Below are the code and all the weights of a small trained network. Each question names an input and a target symbol and asks about switching units off, where a switched-off unit gives its printed mean instead of its output.

import numpy as np


def w(rows, s, z=0):
    codes = np.array(rows[::2]) - 128.0
    scale = np.full(codes.shape[1], s)
    scale[-1] = z or s
    return codes * scale


def softmax(a):
    e = np.exp(a - a.max(-1, keepdims=True))
    return e / e.sum(-1, keepdims=True)


def log_softmax(a):
    a = a - a.max(-1, keepdims=True)
    return a - np.log(np.exp(a).sum(-1, keepdims=True))


def net(x, mask):
    ids = ['βγδεζηθλμ'.index(c) for c in x.split()]
    T = len(ids)
    res = E[ids] + P[:T]
    u = 0
    for l in range(3):
        r = res
        for j in range(2):
            rows = slice(2 * j, 2 * j + 2)
            q, k, v = (r @ M[l][rows].T for M in (Q, K, V))
            z = softmax(np.where(np.tri(T) > 0, q @ k.T / 2**0.5, -1e9)) @ v
            o = O[l][rows]
            res = res + np.where(mask[u + j], z, o[:, -1]) @ o[:, :-1]
        u += 2
    return log_softmax(res[-1] @ U[:, :-1].T + U[:, -1])


Q, K, V, O = {}, {}, {}, {}
E = w([
[131,105,102,143,104,114,164,129,163,139],'β',
[132,124,170,147,91,103,173,147,136,122],'γ',
[133,180,81,150,149,124,84,181,165,129],'δ',
[103,93,104,107,123,93,134,150,145,219],'ε',
[122,157,127,157,127,136,120,97,91,102],'ζ',
[128,129,146,158,134,155,58,106,106,97],'η',
[111,164,168,187,141,218,51,140,140,182],'θ',
[193,170,175,122,166,68,148,145,124,222],'λ',
[60,151,122,74,83,81,103,145,252,182],'μ',
],0.018)
P = w([
[210,44,167,102,149,171,98,188,136,75],'0',
[202,148,52,63,142,194,27,154,67,147],'1',
[202,136,73,100,122,158,50,125,68,178],'2',
[201,91,115,122,104,95,114,79,78,164],'3',
[177,108,127,130,137,102,88,76,88,200],'4',
[166,94,128,127,179,82,83,58,100,227],'5',
[136,121,163,152,160,112,80,2,87,169],'6',
[86,148,141,119,196,146,31,9,79,224],'7',
],0.0086)
Q[0] = w([
[207,92,93,142,150,142,93,145,96,171],'0.h1',
[254,176,174,172,159,82,110,38,97,184],'0.h1',
[212,123,117,120,54,151,97,149,127,222],'0.h2',
[102,233,137,160,140,91,96,47,146,135],'0.h2',
],0.0077)
K[0] = w([
[131,118,237,217,254,120,143,124,56,145],'0.h1',
[81,186,208,177,226,80,120,21,115,190],'0.h1',
[148,94,215,149,59,111,68,188,185,127],'0.h2',
[190,64,183,80,121,181,164,142,101,119],'0.h2',
],0.007)
V[0] = w([
[201,122,134,113,165,70,89,89,122,174],'0.h1',
[106,184,196,2,148,66,80,22,34,40],'0.h1',
[144,95,190,208,98,140,168,162,71,129],'0.h2',
[195,187,158,154,151,212,181,66,158,105],'0.h2',
],0.0076)
O[0] = w([
[30,163,94,32,37,202,69,152,121,91,254],'0.h1',
[126,37,85,175,136,156,149,246,169,177,103],'0.h1',
[105,102,84,22,214,144,163,78,212,180,133],'0.h2',
[206,97,150,113,61,187,121,128,168,183,115],'0.h2',
],0.011,0.0086)
Q[1] = w([
[89,125,65,90,1,137,74,91,67,152],'1.h1',
[78,129,100,128,111,176,163,46,120,148],'1.h1',
[35,126,74,164,51,125,137,85,160,92],'1.h2',
[178,132,154,98,122,136,182,116,175,180],'1.h2',
],0.0069)
K[1] = w([
[123,122,207,114,158,59,69,133,188,122],'1.h1',
[116,143,152,110,168,162,129,121,145,158],'1.h1',
[90,160,138,31,82,135,164,214,192,174],'1.h2',
[254,106,117,149,134,168,153,166,106,120],'1.h2',
],0.0081)
V[1] = w([
[35,101,187,111,116,171,111,156,226,195],'1.h1',
[175,128,141,1,5,97,116,139,188,78],'1.h1',
[20,156,193,82,135,149,174,105,152,180],'1.h2',
[72,145,155,175,144,123,89,184,90,50],'1.h2',
],0.0074)
O[1] = w([
[233,165,67,140,155,12,26,157,85,101,162],'1.h1',
[85,147,215,196,93,89,164,238,227,132,253],'1.h1',
[227,146,119,2,61,62,183,173,127,112,187],'1.h2',
[225,166,63,133,111,196,111,244,189,102,121],'1.h2',
],0.0071,0.013)
Q[2] = w([
[26,220,246,114,40,148,75,129,151,102],'2.h1',
[202,121,161,109,208,151,207,63,137,59],'2.h1',
[130,229,140,31,3,119,22,160,70,194],'2.h2',
[143,142,63,180,35,41,38,153,146,151],'2.h2',
],0.0061)
K[2] = w([
[134,102,202,166,149,132,73,82,191,113],'2.h1',
[78,138,65,136,88,140,128,122,103,142],'2.h1',
[102,90,162,137,247,73,131,170,161,56],'2.h2',
[135,120,112,109,132,164,151,112,205,73],'2.h2',
],0.011)
V[2] = w([
[1,92,119,117,42,75,169,31,114,186],'2.h1',
[95,121,173,101,31,173,66,81,111,151],'2.h1',
[137,34,73,67,134,184,119,177,30,155],'2.h2',
[55,111,120,183,86,206,122,117,199,189],'2.h2',
],0.0075)
O[2] = w([
[157,140,186,98,187,152,85,189,59,87,82],'2.h1',
[220,2,163,115,97,139,148,69,171,213,172],'2.h1',
[118,66,62,90,110,117,97,158,169,116,7],'2.h2',
[173,95,158,140,241,145,102,107,222,91,111],'2.h2',
],0.009,0.014)
U = w([
[167,124,205,109,198,153,144,183,120,111,115],'β',
[2,166,119,127,194,104,150,79,49,109,191],'γ',
[121,162,176,96,174,178,179,97,208,113,43],'δ',
[131,144,127,28,67,245,166,173,147,117,111],'ε',
[92,50,126,185,148,139,71,185,103,110,253],'ζ',
[89,90,85,167,179,118,130,156,127,130,247],'η',
[223,146,121,158,115,156,106,64,75,202,72],'θ',
[189,162,171,236,95,49,55,181,122,156,8],'λ',
[68,215,114,192,178,158,172,111,128,138,106],'μ',
],0.0041,0.0054)

Each question gives the input, a string of symbols that net reads in full, and the target symbol t.
The units are the heads (2 rows each of Q, K, V and O). Each row of codes is followed by its name. A weight is (code - 128) times the scale printed after its matrix; where a second scale follows, it is the last column's (O and U).
mask holds one flag per head, layer by layer. A switched-off head (its flag False) gives its mean, the last column of its rows in O, instead of its output. The means were averaged over made-up inputs and are rounded, as every weight is.
A unit's drop is (log p(t) with every unit on - log p(t) with that unit switched off) / (log p(t) with every unit on - log p(t) with every unit switched off).
The circuit of an input: a set's keep is (log p(t) with only the set's units on - log p(t) with every unit switched off) / (log p(t) with every unit on - log p(t) with every unit switched off). Starting from all 6 units, units are removed one at a time, each time the one whose removal leaves the highest keep (on an exact tie, the one counted first), for as long as the keep stays at least 0.8.
circuit, biggest first: the units of the circuit, biggest drop first
most important unit: the unit with the biggest drop
which heads matter: for each layer, one digit per head in row order, 1 if its drop is at least 0.15 and else 0, layers parted by /
input ε θ δ β, target θ: circuit, biggest first => 0.h1, 2.h1
input θ λ γ ε, target θ: circuit, biggest first => 0.h1, 2.h1, 1.h1
input η β λ δ γ β ζ β, target η: circuit, biggest first => 2.h2, 0.h1, 2.h1, 1.h2
input θ δ μ, target θ: circuit, biggest first => 0.h1, 2.h1, 0.h2
input λ θ β η, target λ: circuit, biggest first => 1.h1, 0.h1, 0.h2
input θ δ β δ β δ δ θ, target θ: circuit, biggest first => 2.h1, 1.h1
input ζ μ η, target ζ: circuit, biggest first => 0.h1, 2.h2, 0.h2
input ε β η η β μ ε, target λ: circuit, biggest first => 1.h1
input θ δ δ μ θ, target θ: which heads matter => 10 / 00 / 10
input ε β β γ β γ λ γ, target ε: circuit, biggest first => 0.h2, 1.h2, 0.h1, 2.h2
input β λ λ ζ λ ε, target ε: which heads matter => 10 / 00 / 00
input γ λ ε, target γ: circuit, biggest first => 0.h2, 2.h1, 1.h2, 0.h1
input λ η η μ γ δ ε β, target λ: circuit, biggest first => 1.h1, 0.h1
input β ζ β η η, target β: most important unit => 2.h1
input μ ζ ζ λ β δ β, target μ: which heads matter => 01 / 01 / 11
input δ δ β, target δ: which heads matter => 10 / 11 / 01
input ε λ β γ ζ, target ε: which heads matter => 01 / 11 / 01
input μ δ η β λ β η β, target μ: which heads matter => 11 / 01 / 11
input δ δ λ η ε λ, target ε: which heads matter => 10 / 10 / 00
input λ γ β β ε μ δ, target λ: which heads matter => 00 / 10 / 00
input β η β, target β: which heads matter => 10 / 11 / 11
input μ γ γ, target μ: most important unit => 1.h2
